Below are the code and all the weights of a small trained network. Each question names an input and a class and asks about switching units off, where a switched-off unit gives its printed mean instead of its output.

import numpy as np


def w(rows, s, z=0):
    codes = np.array(rows[::2]) - 128.0
    scale = np.full(codes.shape[1], s)
    scale[-1] = z or s
    return codes * scale


def f(y):
    return np.maximum(y, 0)


def log_softmax(a):
    a = a - a.max(-1, keepdims=True)
    return a - np.log(np.exp(a).sum(-1, keepdims=True))


def net(x, mask):
    res = np.array(x, float).reshape(1, 7) / 4 @ E
    y = f(res @ A[0][:, :-1].T + A[0][:, -1])
    res = res + np.where(mask, y, B[0][:, -1]) @ B[0][:, :-1]
    return log_softmax(res[-1] @ U[:, :-1].T + U[:, -1])


A, B = {}, {}
E = w([
[156,152,117,179,187,122,20,69,147,55,98,122],'x0',
[118,145,142,138,128,98,151,114,147,142,110,148],'x1',
[199,123,2,41,130,98,153,99,113,142,111,209],'x2',
[169,115,136,181,7,82,104,152,230,63,208,148],'x3',
[116,102,132,132,129,141,126,137,124,121,126,151],'x4',
[130,162,149,138,114,139,146,131,126,108,98,159],'x5',
[162,156,164,147,139,121,154,128,135,142,116,166],'x6',
],0.0091)
A[0] = w([
[110,115,149,117,110,136,152,146,145,127,147,128,224],'N1',
[137,125,160,186,95,92,62,106,173,72,139,105,107],'N2',
[117,157,108,137,145,130,103,133,118,89,93,153,140],'N3',
[152,144,103,90,129,106,122,96,142,108,143,157,4],'N4',
[132,145,161,216,95,125,43,138,199,96,161,114,121],'N5',
[200,105,86,58,117,84,83,118,170,107,85,173,236],'N6',
[140,116,132,104,137,122,139,116,125,160,157,143,132],'N7',
[135,132,89,66,150,123,158,114,69,176,118,121,167],'N8',
[162,123,117,116,16,106,119,168,217,121,197,165,83],'N9',
[78,110,60,122,115,145,122,137,126,95,137,129,109],'N10',
[69,124,179,136,124,143,151,111,106,176,125,139,28],'N11',
[131,131,113,55,153,146,160,132,116,149,127,154,132],'N12',
[64,129,254,153,121,156,145,189,118,157,130,33,191],'N13',
[94,145,143,120,208,166,108,86,101,186,99,121,129],'N14',
[135,132,158,215,134,125,74,126,145,107,173,103,113],'N15',
[154,140,94,157,201,115,48,10,131,70,96,142,122],'N16',
],0.0088,0.0045)
B[0] = w([
[127,83,183,103,117,188,186,74,100,112,129,173,175],'N1',
[68,221,117,55,204,107,79,181,124,184,119,140,210],'N2',
[146,108,136,135,93,132,101,166,138,140,150,128,160],'N3',
[95,95,158,208,123,118,113,172,215,78,129,104,153],'N4',
[52,244,131,109,254,84,65,132,110,194,109,206,232],'N5',
[143,60,148,114,94,152,148,75,74,111,87,125,236],'N6',
[143,126,138,87,150,146,140,95,71,99,152,114,155],'N7',
[77,111,108,40,177,136,169,62,51,210,151,165,224],'N8',
[236,87,128,218,62,166,166,133,140,69,98,7,239],'N9',
[89,114,133,133,131,104,139,154,145,140,113,145,151],'N10',
[156,171,123,101,93,92,173,115,83,121,132,108,155],'N11',
[107,179,171,111,145,100,149,158,65,108,171,172,195],'N12',
[149,11,149,196,50,175,149,87,165,64,122,29,249],'N13',
[213,85,166,195,73,131,111,79,168,70,110,64,212],'N14',
[79,183,95,115,159,66,133,137,114,180,119,154,200],'N15',
[182,55,130,208,57,162,164,137,213,111,160,20,226],'N16',
],0.0065,0.012)
U = w([
[138,74,138,152,47,170,170,119,122,67,96,108,255],'0',
[126,95,148,227,62,161,122,185,193,65,116,91,28],'1',
[35,201,126,32,194,126,115,173,82,143,110,254,206],'2',
],0.008,0.0004)

Each question gives the input, the list of numbers given to net, and the class t.
The units are the neurons (one row each of A and B). Each row of codes is followed by its name. A weight is (code - 128) times the scale printed after its matrix; where a second scale follows, it is the last column's (A, B and U).
mask holds one flag per neuron, in row order. A switched-off neuron (its flag False) gives its mean, the last column of its row in B, instead of its output. The means were averaged over made-up inputs and are rounded, as every weight is.
A unit's drop is (log p(t) with every unit on - log p(t) with that unit switched off) / (log p(t) with every unit on - log p(t) with every unit switched off).
The circuit of an input: a set's keep is (log p(t) with only the set's units on - log p(t) with every unit switched off) / (log p(t) with every unit on - log p(t) with every unit switched off). Starting from the 12 units with the biggest drops (on a tie, the unit counted first), units are removed one at a time, each time the one whose removal leaves the highest keep (on an exact tie, the one counted first), for as long as the keep stays at least 0.8.
circuit, biggest first: the units of the circuit, biggest drop first
top k neurons: the k neurons with the biggest drops, biggest first
drop when u is switched off: that unit's drop, to one decimal
input [6,6,0,-4,1,8,-1], class 1: circuit, biggest first -> (N16; N8)
input [0,4,4,-6,1,2,-7], class 2: top 3 neurons -> (N13; N9; N8)
input [8,-4,-8,1,-5,-1,-6], class 2: circuit, biggest first -> (N5)
input [-2,-6,1,0,5,6,-5], class 2: top 4 neurons -> (N13; N9; N16; N14)
input [5,8,-1,8,6,-5,-8], class 2: top 2 neurons -> (N5; N2)
input [2,-8,-1,6,3,8,-5], class 2: top 3 neurons -> (N5; N2; N13)
input [2,-1,-1,4,2,-5,-8], class 2: top 2 neurons -> (N5; N13)
input [6,-7,-4,5,3,0,1], class 2: top 2 neurons -> (N5; N2)
input [2,-4,-3,2,-5,-7,-4], class 2: drop when N2 is switched off -> 0.1
input [3,7,-4,2,7,6,-5], class 2: drop when N5 is switched off -> 0.2
input [8,-4,-2,1,-4,-6,8], class 2: drop when N5 is switched off -> 0.5
input [-7,-2,2,-1,-2,-7,8], class 2: drop when N13 is switched off -> 0.1
